Below is a small trained network, with its code and all its weights. Each question gives an input and a class and asks what happens when units are switched off, that is, made to give their printed mean instead of their output.

import numpy as np


def w(rows, s, z=0):
    codes = np.array(rows[::2]) - 128.0
    scale = np.full(codes.shape[1], s)
    scale[-1] = z or s
    return codes * scale


def f(y):
    return y / 2 * (1 + np.tanh(0.7978845608 * (y + 0.044715 * y**3)))


def log_softmax(a):
    a = a - a.max(-1, keepdims=True)
    return a - np.log(np.exp(a).sum(-1, keepdims=True))


def net(x, mask):
    res = np.array(x, float).reshape(1, 5) / 4 @ E
    y = f(res @ A[0][:, :-1].T + A[0][:, -1])
    res = res + np.where(mask, y, B[0][:, -1]) @ B[0][:, :-1]
    return log_softmax(res[-1] @ U[:, :-1].T + U[:, -1])


A, B = {}, {}
E = w([
[120,195,120,180,11,126,127,106],'x0',
[71,89,101,39,81,101,95,53],'x1',
[146,120,220,99,98,55,2,169],'x2',
[172,166,47,41,124,89,120,196],'x3',
[85,173,155,79,154,140,176,122],'x4',
],0.0099)
A[0] = w([
[167,143,8,72,138,159,85,181,139],'n1',
[107,80,78,169,117,148,234,187,23],'n2',
[138,110,26,123,160,212,163,131,18],'n3',
[84,96,53,182,128,161,198,159,15],'n4',
[136,167,64,185,164,187,126,153,51],'n5',
[104,204,119,157,66,114,117,162,129],'n6',
[158,109,175,162,123,90,195,69,70],'n7',
[56,66,41,87,108,111,97,27,178],'n8',
[75,95,201,206,133,171,133,41,112],'n9',
[70,75,151,192,124,176,111,158,106],'n10',
[96,26,102,121,229,146,140,186,192],'n11',
[136,194,83,114,127,104,127,185,131],'n12',
[188,254,134,167,58,167,155,139,87],'n13',
[229,176,62,69,85,80,145,147,38],'n14',
[94,146,30,172,143,186,162,129,5],'n15',
[196,226,69,48,125,62,244,198,157],'n16',
[76,171,88,192,59,118,127,143,93],'n17',
[152,196,45,89,133,134,106,197,89],'n18',
[141,140,151,182,154,183,149,211,45],'n19',
[111,94,215,122,130,96,48,221,237],'n20',
[82,93,181,179,139,128,138,108,131],'n21',
[178,198,132,200,160,173,155,213,23],'n22',
[181,186,205,163,143,101,86,178,130],'n23',
[110,111,94,146,31,84,163,108,109],'n24',
[191,166,153,198,138,199,171,245,99],'n25',
[122,48,62,142,175,144,191,137,43],'n26',
[159,85,161,100,190,87,103,171,123],'n27',
[101,86,29,149,102,211,170,158,62],'n28',
],0.009,0.0027)
B[0] = w([
[147,69,171,168,254,145,81,54,204],'n1',
[79,189,79,110,90,148,85,203,185],'n2',
[67,149,162,124,100,121,100,218,193],'n3',
[139,144,110,114,146,140,139,197,187],'n4',
[106,175,134,29,78,128,132,128,170],'n5',
[91,63,175,231,117,88,135,178,184],'n6',
[91,143,167,146,192,142,69,107,155],'n7',
[186,222,37,30,114,95,139,73,224],'n8',
[162,114,125,184,240,215,39,129,230],'n9',
[143,121,160,146,184,196,126,118,173],'n10',
[57,66,201,189,38,34,236,49,220],'n11',
[174,76,141,218,177,149,81,133,174],'n12',
[64,126,165,116,141,46,181,78,200],'n13',
[134,86,133,145,191,170,65,160,198],'n14',
[112,159,94,138,110,167,103,208,190],'n15',
[147,82,129,144,156,148,109,125,234],'n16',
[61,56,225,166,83,52,199,111,184],'n17',
[95,93,135,181,214,158,42,103,193],'n18',
[173,81,56,91,139,132,143,50,177],'n19',
[90,211,115,81,77,123,143,207,255],'n20',
[207,111,185,165,189,187,50,126,182],'n21',
[204,163,70,60,73,97,76,45,197],'n22',
[164,195,110,48,91,137,119,171,208],'n23',
[156,129,109,150,88,55,179,121,184],'n24',
[169,142,109,77,100,66,143,29,216],'n25',
[80,129,84,117,72,119,165,182,184],'n26',
[87,115,168,187,109,121,218,185,194],'n27',
[87,174,157,109,98,159,111,199,192],'n28',
],0.007,0.011)
U = w([
[162,88,154,170,233,158,24,113,7],'0',
[103,199,154,67,74,90,69,208,72],'1',
[197,161,88,24,102,53,105,32,254],'2',
[63,72,190,190,98,2,194,95,211],'3',
],0.0082,0.0017)

Each question gives the input, the list of numbers given to net, and the class t.
The units are the neurons (one row each of A and B). Each row of codes is followed by its name. A weight is (code - 128) times the scale printed after its matrix; where a second scale follows, it is the last column's (A, B and U).
mask holds one flag per neuron, in row order. A switched-off neuron (its flag False) gives its mean, the last column of its row in B, instead of its output. The means were averaged over made-up inputs and are rounded, as every weight is.
A unit's drop is (log p(t) with every unit on - log p(t) with that unit switched off) / (log p(t) with every unit on - log p(t) with every unit switched off).
The circuit of an input: a set's keep is (log p(t) with only the set's units on - log p(t) with every unit switched off) / (log p(t) with every unit on - log p(t) with every unit switched off). Starting from the 12 units with the biggest drops (on a tie, the unit counted first), units are removed one at a time, each time the one whose removal leaves the highest keep (on an exact tie, the one counted first), for as long as the keep stays at least 0.8.
units of the circuit, in order: the units of the circuit, biggest drop first
most important unit: the unit with the biggest drop
k most important neurons: the k neurons with the biggest drops, biggest first
drop when u is switched off: that unit's drop, to one decimal
input [0,4,-1,-3,-8], class 2: units of the circuit, in order : [n8]
input [-5,-6,-6,7,5], class 0: 3 most important neurons : [n1; n18; n16]
input [-7,0,3,6,-2], class 3: 3 most important neurons : [n11; n27; n9]
input [-1,2,-5,5,-2], class 0: 4 most important neurons : [n1; n20; n18; n16]
input [0,5,-7,-7,1], class 0: 2 most important neurons : [n9; n20]
input [-3,5,4,-2,-4], class 2: 2 most important neurons : [n8; n3]
input [3,-8,1,-6,-2], class 2: units of the circuit, in order : [n25; n22]
input [-5,5,0,-4,-8], class 2: 3 most important neurons : [n8; n17; n6]
input [4,2,-4,-3,-2], class 1: 2 most important neurons : [n11; n1]
input [8,0,-8,0,-7], class 1: 4 most important neurons : [n28; n15; n2; n11]
input [-8,-8,-5,-5,2], class 2: 2 most important neurons : [n22; n25]
input [1,-4,-7,8,5], class 0: 3 most important neurons : [n1; n16; n18]
input [8,-2,-5,8,3], class 0: 2 most important neurons : [n14; n18]
input [-5,-8,7,7,-3], class 2: most important unit : n25
input [-3,-5,8,-6,-8], class 1: 2 most important neurons : [n20; n23]
input [0,6,-4,-3,-2], class 2: 2 most important neurons : [n8; n20]
input [8,-1,-8,2,-6], class 1: drop when n22 is switched off : 0.2
input [6,-5,-1,5,-3], class 3: drop when n13 is switched off : 1.3
input [8,-8,-5,2,-3], class 2: drop when n11 is switched off : 0.4
input [5,-3,-3,6,-7], class 0: units of the circuit, in order : [n1]
